Below are the code and all the weights of a small trained network. Each question names an input and a class and asks about switching units off, where a switched-off unit gives its printed mean instead of its output.

import numpy as np


def w(rows, s, z=0):
    codes = np.array(rows[::2]) - 128.0
    scale = np.full(codes.shape[1], s)
    scale[-1] = z or s
    return codes * scale


def f(y):
    return y / 2 * (1 + np.tanh(0.7978845608 * (y + 0.044715 * y**3)))


def log_softmax(a):
    a = a - a.max(-1, keepdims=True)
    return a - np.log(np.exp(a).sum(-1, keepdims=True))


def net(x, mask):
    res = np.array(x, float).reshape(1, 8) / 4 @ E
    y = f(res @ A[0][:, :-1].T + A[0][:, -1])
    res = res + np.where(mask, y, B[0][:, -1]) @ B[0][:, :-1]
    return log_softmax(res[-1] @ U[:, :-1].T + U[:, -1])


A, B = {}, {}
E = w([
[132,142,114,123,128,125,121,133],'x0',
[128,105,134,104,146,144,144,134],'x1',
[123,139,131,131,114,127,136,134],'x2',
[127,104,133,126,143,133,120,113],'x3',
[8,126,94,162,158,178,96,201],'x4',
[115,246,164,123,227,108,172,53],'x5',
[125,145,133,114,118,130,152,159],'x6',
[44,89,63,84,94,41,166,98],'x7',
],0.012)
A[0] = w([
[231,58,128,63,11,141,112,119,182],'n0',
[187,123,118,124,93,170,97,210,139],'n1',
[199,166,217,144,140,152,134,78,144],'n2',
[163,148,126,145,167,84,173,71,141],'n3',
[132,176,214,132,126,156,126,95,191],'n4',
[84,155,121,164,150,186,66,143,158],'n5',
[125,86,159,154,131,177,83,208,113],'n6',
[34,169,139,119,203,160,117,138,135],'n7',
[211,178,143,145,152,210,93,139,255],'n8',
[96,118,120,64,114,41,186,76,165],'n9',
[79,165,113,121,172,162,148,119,111],'n10',
[50,80,79,106,113,57,133,116,189],'n11',
[40,84,54,158,58,157,82,144,121],'n12',
],0.011,0.0061)
B[0] = w([
[98,127,170,204,14,137,147,12,249],'n0',
[198,105,121,180,176,66,84,136,195],'n1',
[144,110,120,69,195,217,194,124,212],'n2',
[146,230,38,58,148,139,150,147,189],'n3',
[136,98,128,97,127,151,203,111,187],'n4',
[93,53,137,192,145,138,73,134,183],'n5',
[144,77,162,98,198,98,45,155,193],'n6',
[90,69,165,215,41,120,154,67,196],'n7',
[166,47,222,153,154,243,184,173,228],'n8',
[64,202,118,97,155,55,103,84,221],'n9',
[129,132,186,175,51,66,143,75,165],'n10',
[13,254,61,74,111,187,142,127,236],'n11',
[100,127,164,67,143,254,173,215,237],'n12',
],0.0089,0.017)
U = w([
[201,47,187,218,120,143,169,113,231],'0',
[143,126,125,31,172,232,182,218,109],'1',
[78,137,103,135,46,88,105,94,232],'2',
[176,175,75,32,203,2,136,120,34],'3',
[169,42,156,144,184,140,32,248,4],'4',
],0.0079,0.0032)

Each question gives the input, the list of numbers given to net, and the class t.
The units are the neurons (one row each of A and B). Each row of codes is followed by its name. A weight is (code - 128) times the scale printed after its matrix; where a second scale follows, it is the last column's (A, B and U).
mask holds one flag per neuron, in row order. A switched-off neuron (its flag False) gives its mean, the last column of its row in B, instead of its output. The means were averaged over made-up inputs and are rounded, as every weight is.
A unit's drop is (log p(t) with every unit on - log p(t) with that unit switched off) / (log p(t) with every unit on - log p(t) with every unit switched off).
The circuit of an input: a set's keep is (log p(t) with only the set's units on - log p(t) with every unit switched off) / (log p(t) with every unit on - log p(t) with every unit switched off). Starting from the 12 units with the biggest drops (on a tie, the unit counted first), units are removed one at a time, each time the one whose removal leaves the highest keep (on an exact tie, the one counted first), for as long as the keep stays at least 0.8.
units of the circuit, in order: the units of the circuit, biggest drop first
k most important neurons: the k neurons with the biggest drops, biggest first
drop when u is switched off: that unit's drop, to one decimal
input [5,-1,-2,8,0,4,3,2], class 3: units of the circuit, in order : (n0, n12)
input [1,-4,-1,6,-1,1,-5,8], class 3: most important neuron : (n0)
input [-8,3,-4,5,-1,4,0,2], class 3: units of the circuit, in order : (n0, n12, n8)
input [-1,7,0,-8,1,8,-4,-8], class 0: 2 most important neurons : (n7, n11)
input [-6,1,2,8,5,0,3,-2], class 4: 2 most important neurons : (n0, n6)
input [-3,1,-7,1,2,2,-7,1], class 2: 3 most important neurons : (n8, n12, n2)
input [-4,1,1,-6,-1,-1,6,1], class 2: 2 most important neurons : (n8, n12)
input [2,2,8,-7,-1,1,7,3], class 3: 2 most important neurons : (n0, n7)
input [1,1,8,-3,-3,0,6,-7], class 0: 4 most important neurons : (n11, n12, n1, n3)
input [1,-4,4,-6,0,8,-5,7], class 3: 2 most important neurons : (n0, n3)
input [-5,-6,3,-2,8,2,0,4], class 2: 2 most important neurons : (n7, n8)
input [6,-6,-8,-3,2,-6,1,-8], class 4: drop when n6 is switched off : 0.3
input [3,6,5,5,3,-1,-5,-3], class 4: drop when n0 is switched off : 0.3
input [5,-6,6,-6,-5,4,-3,2], class 3: most important neuron : (n12)
input [2,-1,0,4,-7,1,7,3], class 3: drop when n3 is switched off : 0.2
